Below are the code and all the weights of a small trained network. Each question names an input and a target symbol and asks about switching units off, where a switched-off unit gives its printed mean instead of its output.

import numpy as np


def w(rows, s, z=0):
    codes = np.array(rows[::2]) - 128.0
    scale = np.full(codes.shape[1], s)
    scale[-1] = z or s
    return codes * scale


def norm(h):
    return h / np.sqrt((h * h).mean(-1, keepdims=True) + 1e-5)


def f(y):
    return y / 2 * (1 + np.tanh(0.7978845608 * (y + 0.044715 * y**3)))


def softmax(a):
    e = np.exp(a - a.max(-1, keepdims=True))
    return e / e.sum(-1, keepdims=True)


def log_softmax(a):
    a = a - a.max(-1, keepdims=True)
    return a - np.log(np.exp(a).sum(-1, keepdims=True))


def net(x, mask):
    ids = ['αγδεζηθλμξπστφψω'.index(c) for c in x.split()]
    T = len(ids)
    res = E[ids] + P[:T]
    u = 0
    for l in range(2):
        q, k, v = (norm(res) @ M[l].T for M in (Q, K, V))
        z = softmax(np.where(np.tri(T) > 0, q @ k.T / 2**0.5, -1e9)) @ v
        res = res + np.where(mask[u], z, O[l][:, -1]) @ O[l][:, :-1]
        u += 1
        y = f(norm(res) @ A[l][:, :-1].T + A[l][:, -1])
        res = res + np.where(mask[u : u + 16], y, B[l][:, -1]) @ B[l][:, :-1]
        u += 16
    return log_softmax(norm(res)[-1] @ U[:, :-1].T + U[:, -1])


Q, K, V, O, A, B = {}, {}, {}, {}, {}, {}
E = w([
[18,155,15],'α',
[127,141,90],'γ',
[165,137,126],'δ',
[20,106,121],'ε',
[21,189,112],'ζ',
[243,71,96],'η',
[126,139,91],'θ',
[63,144,143],'λ',
[130,90,115],'μ',
[121,104,100],'ξ',
[232,143,204],'π',
[63,251,151],'σ',
[116,96,104],'τ',
[120,171,199],'φ',
[100,75,95],'ψ',
[134,54,122],'ω',
],0.024)
P = w([
[202,198,2],'0',
[189,169,22],'1',
[174,146,37],'2',
[149,132,62],'3',
[126,116,81],'4',
[110,111,95],'5',
[85,94,119],'6',
[65,85,137],'7',
[56,89,144],'8',
[43,84,153],'9',
],0.0055)
Q[0] = w([
[65,211,253],'L0H1',
[189,207,224],'L0H1',
],0.0069)
K[0] = w([
[75,213,1],'L0H1',
[205,203,10],'L0H1',
],0.0068)
V[0] = w([
[145,3,232],'L0H1',
[164,83,50],'L0H1',
],0.0045)
O[0] = w([
[253,97,173,18],'L0H1',
[130,103,4,251],'L0H1',
],0.0049,0.0018)
A[0] = w([
[177,148,58,2],'L0N1',
[145,130,87,89],'L0N2',
[107,130,151,122],'L0N3',
[126,116,111,89],'L0N4',
[107,119,119,85],'L0N5',
[104,222,119,52],'L0N6',
[149,159,155,112],'L0N7',
[129,118,112,93],'L0N8',
[116,220,120,80],'L0N9',
[61,127,212,183],'L0N10',
[139,150,114,114],'L0N11',
[125,111,111,86],'L0N12',
[164,71,123,145],'L0N13',
[221,198,122,108],'L0N14',
[124,115,113,92],'L0N15',
[159,249,235,123],'L0N16',
],0.011,0.0088)
B[0] = w([
[159,112,95,111],'L0N1',
[143,95,52,134],'L0N2',
[135,146,159,120],'L0N3',
[126,128,128,110],'L0N4',
[125,130,156,108],'L0N5',
[95,133,111,136],'L0N6',
[133,95,194,96],'L0N7',
[126,125,123,111],'L0N8',
[69,79,87,145],'L0N9',
[136,255,163,253],'L0N10',
[121,68,143,118],'L0N11',
[122,133,135,111],'L0N12',
[117,174,7,217],'L0N13',
[181,61,164,138],'L0N14',
[126,130,129,113],'L0N15',
[223,184,29,199],'L0N16',
],0.0056,0.0032)
Q[1] = w([
[198,154,179],'L1H1',
[127,127,1],'L1H1',
],0.018)
K[1] = w([
[248,237,126],'L1H1',
[119,18,112],'L1H1',
],0.014)
V[1] = w([
[51,40,184],'L1H1',
[105,2,104],'L1H1',
],0.0072)
O[1] = w([
[155,53,1,90],'L1H1',
[193,155,88,253],'L1H1',
],0.0093,0.0035)
A[1] = w([
[121,122,109,35],'L1N1',
[42,51,139,2],'L1N2',
[185,125,131,68],'L1N3',
[188,125,132,63],'L1N4',
[192,31,202,65],'L1N5',
[113,141,99,161],'L1N6',
[88,149,101,131],'L1N7',
[101,95,163,106],'L1N8',
[8,97,181,108],'L1N9',
[220,103,144,70],'L1N10',
[107,71,100,21],'L1N11',
[197,170,146,194],'L1N12',
[87,15,128,26],'L1N13',
[179,84,107,126],'L1N14',
[118,114,153,83],'L1N15',
[143,102,79,161],'L1N16',
],0.014,0.0051)
B[1] = w([
[131,138,122,116],'L1N1',
[188,51,59,130],'L1N2',
[100,89,133,128],'L1N3',
[95,80,132,128],'L1N4',
[176,90,165,131],'L1N5',
[133,149,170,209],'L1N6',
[112,81,198,201],'L1N7',
[155,110,40,110],'L1N8',
[200,2,157,190],'L1N9',
[69,90,129,147],'L1N10',
[136,181,131,132],'L1N11',
[141,37,187,173],'L1N12',
[204,196,103,123],'L1N13',
[106,133,180,194],'L1N14',
[155,139,49,104],'L1N15',
[136,184,192,255],'L1N16',
],0.0081,0.0059)
U = w([
[43,110,47,87],'α',
[81,133,125,127],'γ',
[135,96,168,179],'δ',
[97,72,93,254],'ε',
[35,125,138,69],'ζ',
[182,90,134,165],'η',
[86,140,132,140],'θ',
[70,113,194,118],'λ',
[198,163,148,142],'μ',
[121,152,116,164],'ξ',
[192,124,212,92],'π',
[88,159,154,115],'σ',
[128,143,95,162],'τ',
[131,172,250,5],'φ',
[136,116,17,116],'ψ',
[202,95,57,112],'ω',
],0.026,0.0097)

Each question gives the input, a string of symbols that net reads in full, and the target symbol t.
The units are the heads (2 rows each of Q, K, V and O) and the neurons (one row each of A and B). Each row of codes is followed by its name. A weight is (code - 128) times the scale printed after its matrix; where a second scale follows, it is the last column's (O, A, B and U).
mask holds one flag per unit, layer by layer, with each layer's heads first. A switched-off unit (its flag False) gives its mean, the last column of its rows in O or B, instead of its output. The means were averaged over made-up inputs and are rounded, as every weight is.
A unit's drop is (log p(t) with every unit on - log p(t) with that unit switched off) / (log p(t) with every unit on - log p(t) with every unit switched off).
The circuit of an input: a set's keep is (log p(t) with only the set's units on - log p(t) with every unit switched off) / (log p(t) with every unit on - log p(t) with every unit switched off). Starting from the 12 units with the biggest drops (on a tie, the unit counted first), units are removed one at a time, each time the one whose removal leaves the highest keep (on an exact tie, the one counted first), for as long as the keep stays at least 0.8.
circuit, biggest first: the units of the circuit, biggest drop first
k most important neurons: the k neurons with the biggest drops, biggest first
k most important neurons of layer l: the k neurons of layer l with the biggest drops, biggest first
drop of u: that unit's drop, to one decimal
input μ ε μ μ φ θ, target φ: 3 most important neurons of layer 0 => [L0N13 L0N10 L0N16]
input γ γ μ μ α λ φ μ μ, target φ: circuit, biggest first => [L1N16 L1N9]
input ψ ζ τ ε η θ μ, target μ: 2 most important neurons of layer 1 => [L1N16 L1N14]
input μ η π ε θ μ φ φ γ, target φ: circuit, biggest first => [L0H1]
input θ ε ε μ μ σ δ ψ μ, target ψ: circuit, biggest first => [L1H1 L1N9]
input γ μ φ ω ψ γ, target ω: circuit, biggest first => [L0H1 L0N10]
input α γ σ θ γ η μ μ γ, target μ: 3 most important neurons => [L0N13 L1N16 L1N9]
input π μ φ γ μ, target φ: 2 most important neurons of layer 0 => [L0N13 L0N9]
input μ μ η π μ ξ τ ψ γ, target ψ: 2 most important neurons => [L1N9 L0N10]
input ξ π μ, target π: 3 most important neurons => [L1N16 L1N12 L0N9]
input α γ ψ ζ μ η λ μ γ, target μ: 2 most important neurons of layer 1 => [L1N16 L1N10]
input γ π μ, target π: 4 most important neurons => [L1N16 L1N12 L1N14 L0N9]
input ε φ γ μ ω μ μ, target ω: 2 most important neurons => [L0N10 L1N7]
input λ γ ψ ξ φ γ θ, target φ: circuit, biggest first => [L0H1]
input γ γ ω η μ ξ γ μ θ, target μ: 2 most important neurons of layer 1 => [L1N16 L1N9]
input η ω γ ω μ γ ψ τ, target ψ: 2 most important neurons => [L0N10 L1N9]
input ψ ζ γ ω ω α γ ε, target ε: 2 most important neurons of layer 1 => [L1N9 L1N2]
input ξ φ γ, target φ: drop of L0H1 => 0.1
input ψ ε θ ψ τ ξ, target ψ: drop of L0N10 => 0.4
input γ φ μ π φ ξ, target φ: drop of L0H1 => 0.3
input φ μ μ θ ψ, target ψ: most important neuron => [L0N10]
input η ω θ ξ η α α μ μ θ, target μ: 2 most important neurons => [L0N13 L1N16]
